[[148 138 119 135 106 117 152 135 141 144 115 129 133 128]
 [139 135 137 117 123 133 139 122 135 128 137 131 139 116]
 [128 125 134 152 124 131 129 147 125 130 129 121 109 148]
 [130 127 146 138 135 145 130 137 127 115 146 121 120 132]]
Rows and columns are numbered from 0.
The entry at row 0, column 0?
A: 148
The top-right entry?
A: 128
The entry in row 0 and column 2 -> 119
The entry just left of the smallest entry: 135
The entry in row 2 and column 0 -> 128
The entry in the bottom-right corner?
A: 132
The top entry of the column that holds the smallest entry is 106
The entry in the bottom-left corner?
A: 130
The bottom entry of the column that holds the smallest entry is 135
The entry in row 2 and column 2 is 134
The entry directly below the smallest entry?
A: 123
The entry in row 2 and column 1 -> 125
The entry in row 1 and column 0?
A: 139
The entry at row 0, column 1 is 138
The entry at row 1, column 2 -> 137
The entry just right of the smallest entry?
A: 117

Questions about the row below.
1) Which number is the entry just left of 103?
2) Which number is the third entry from the left?
3) Which number is the last entry?
array([136, 157, 123, 131, 148, 118, 103])
1) 118
2) 123
3) 103

115,104,119,118
102,127,116,139
108,129,115,147
138,107,116,143
138,106,116,142
138,107,116,144
123,125,114,155
103,128,116,141
Give the entry directly below 123.
Answer: 103
The first entry in the row that holds the smallest entry: 102
The entry just left of 147: 115
Give the maximum.
Answer: 155
The entry directly above 114 is 116
Give the entry in the top-left corner.
Answer: 115
Give the last entry in the row that holds the smallest entry.
Answer: 139
The entry just left of 125: 123
Give the entry directly below 143.
Answer: 142
The last entry, reading row by row: 141

Read these off the grid that follows. Rows and columns are numbered from 0.
1) Which number is the bottom-left entry?
2) Which number is the entry at row 2, column 0?
3) Which number is the bottom-right entry?
4) Which number is the entry just left of the largest entry?
5) Which number is the bottom entry of the column that holds the largest entry?
6) Which number is the minimum?
7) Which number is the largest entry?
8) Which number is the bottom entry of the column that holds the smallest entry?
[[126 131 128 126 124 129 126 127 134 124 131 125 129 129]
 [131 128 130 125 126 127 128 131 129 126 127 128 127 130]
 [125 131 129 125 122 130 121 128 137 121 133 123 130 132]
 [126 131 128 125 121 130 124 128 136 121 131 124 131 132]
 [130 130 130 126 126 128 128 132 130 127 126 124 128 127]
 [129 154 140 109 133 122 118 142 130 113 136 114 141 119]
 [124 130 128 127 123 130 125 128 135 123 131 126 128 130]]
1) 124
2) 125
3) 130
4) 129
5) 130
6) 109
7) 154
8) 127

W =
129	134	139	128	131	134	133	130	129	126	124	125	120	119
129	132	137	128	130	133	132	130	129	127	125	126	122	121
129	131	134	128	130	132	131	129	128	127	126	127	124	123
129	131	134	128	130	132	131	129	128	127	126	127	123	123
129	132	137	128	130	133	132	130	129	127	125	126	122	121
129	132	129	126	131	123	132	129	131	131	131	133	131	126
129	133	137	128	130	133	132	130	129	127	125	126	122	121
129	131	134	128	130	132	131	129	129	127	126	127	124	123
142	157	108	126	129	109	126	119	126	126	108	105	130	120
Which number is the first entry, reading row by row?
Answer: 129
Which number is the second largest entry?
Answer: 142
The largest entry in the first row -> 139
The smallest entry in the last row is 105
The bottom entry of the column that holds the largest entry -> 157
The entry just right of the smallest entry -> 130
Which number is the top entry of the column that holds the largest entry?
Answer: 134
The bottom-right entry: 120
The 5th entry from the end, reading row by row: 126
Which number is the 4th entry, reading row by row?
Answer: 128
The smallest entry in the last column: 119
The 2nd entry on the diagonal from the top-right corner -> 122
Which number is the entry directly above the smallest entry?
Answer: 127
The largest entry in the last column: 126
Which number is the fifth entry, reading row by row?
Answer: 131
Which number is the entry directly above the largest entry?
Answer: 131
The fourth entry from the end, reading row by row is 108
Which number is the top entry of the column that holds the smallest entry?
Answer: 125
The third entry on the diagonal from the top-right corner -> 127

data =
[[136 129 122 141]
 [128 109 113 119]
 [129 115 107 117]
 [136 105 113 127]]
Indices start at 0.
The entry in row 0 and column 1 -> 129
Find the entry just left of 105.
136
The top-right entry: 141
Find the entry at row 1, column 0.
128
Find the entry in row 1 and column 1.
109
Find the entry at row 0, column 0.
136
Find the bottom entry of the column that holds the smallest entry.
105

[128 107 127 132 115 122 142 105 113 138]
Read off the entry just left of 113.
Answer: 105
The entry just right of 122 -> 142

m = [119 106 114 132 109 116 120 133 126 121 123 116]
The 3rd entry from the right is 121
Give the 2nd entry from the left.
Answer: 106
Give the 2nd entry from the right.
Answer: 123
Give the 3rd smallest entry.
Answer: 114

Read these off the row that follows.
1) Give the third entry from the left.
2) Give the first entry from the left.
3) Give the first entry from the right.
[120 100 152 154 126 124]
1) 152
2) 120
3) 124

[[130 134 133 128 116 125 127 132 120 116 130 136 137 117 135]
 [129 132 138 132 127 125 130 133 130 129 131 130 128 129 133]
 [131 116 137 127 136 133 125 131 136 131 122 121 116 130 131]
 [132 133 141 131 125 125 129 132 127 127 130 131 131 128 138]
 [128 123 134 132 139 132 130 132 139 138 128 124 118 136 126]
 [129 129 117 128 137 133 131 123 131 137 129 127 131 137 125]
 [130 136 106 126 132 135 133 119 124 134 131 133 144 135 124]]
Read off the second entry on the diagonal from the top-right corner.
Answer: 129
The largest entry is 144
Read off the largest entry in the first column.
Answer: 132
The first entry in the row that holds the largest entry -> 130
The entry just right of the smallest entry -> 126
The largest entry in the last column: 138
The entry just right of 144: 135
Read off the entry directly above the largest entry.
Answer: 131
The third entry on the main diagonal: 137
Read off the last entry, reading row by row.
Answer: 124
The entry just left of the largest entry is 133
Read off the 5th entry from the end, reading row by row.
Answer: 131
The second largest entry -> 141
Read off the smallest entry in the last row.
Answer: 106
Read off the centre entry.
Answer: 132
The largest entry in the first row: 137
The first entry, reading row by row -> 130
Read off the 3rd entry on the diagonal from the top-right corner.
Answer: 116
Read off the fourth entry in reading order.
Answer: 128
Read off the entry just right of the centre entry.
Answer: 127
The entry just left of the centre entry -> 129
Read off the fifth entry in reading order.
Answer: 116
Read off the 3rd entry in reading order.
Answer: 133
Read off the entry directly above the smallest entry.
Answer: 117
Read off the entry directly above the centre entry.
Answer: 131

a = [137 113 119 116 114 139 130 119 141 121 151 140 111]
Report the second entry from the end.
Answer: 140
Report the first entry from the left.
Answer: 137
Report the entry just left of 121.
Answer: 141
The centre entry is 130

Questions about the row below.
1) The 3rd entry from the right?
2) The entry just left of 140?
3) The first entry?
4) The second entry from the left?
[141  99  99 111 118 148 139 136 101 140 148 139]
1) 140
2) 101
3) 141
4) 99
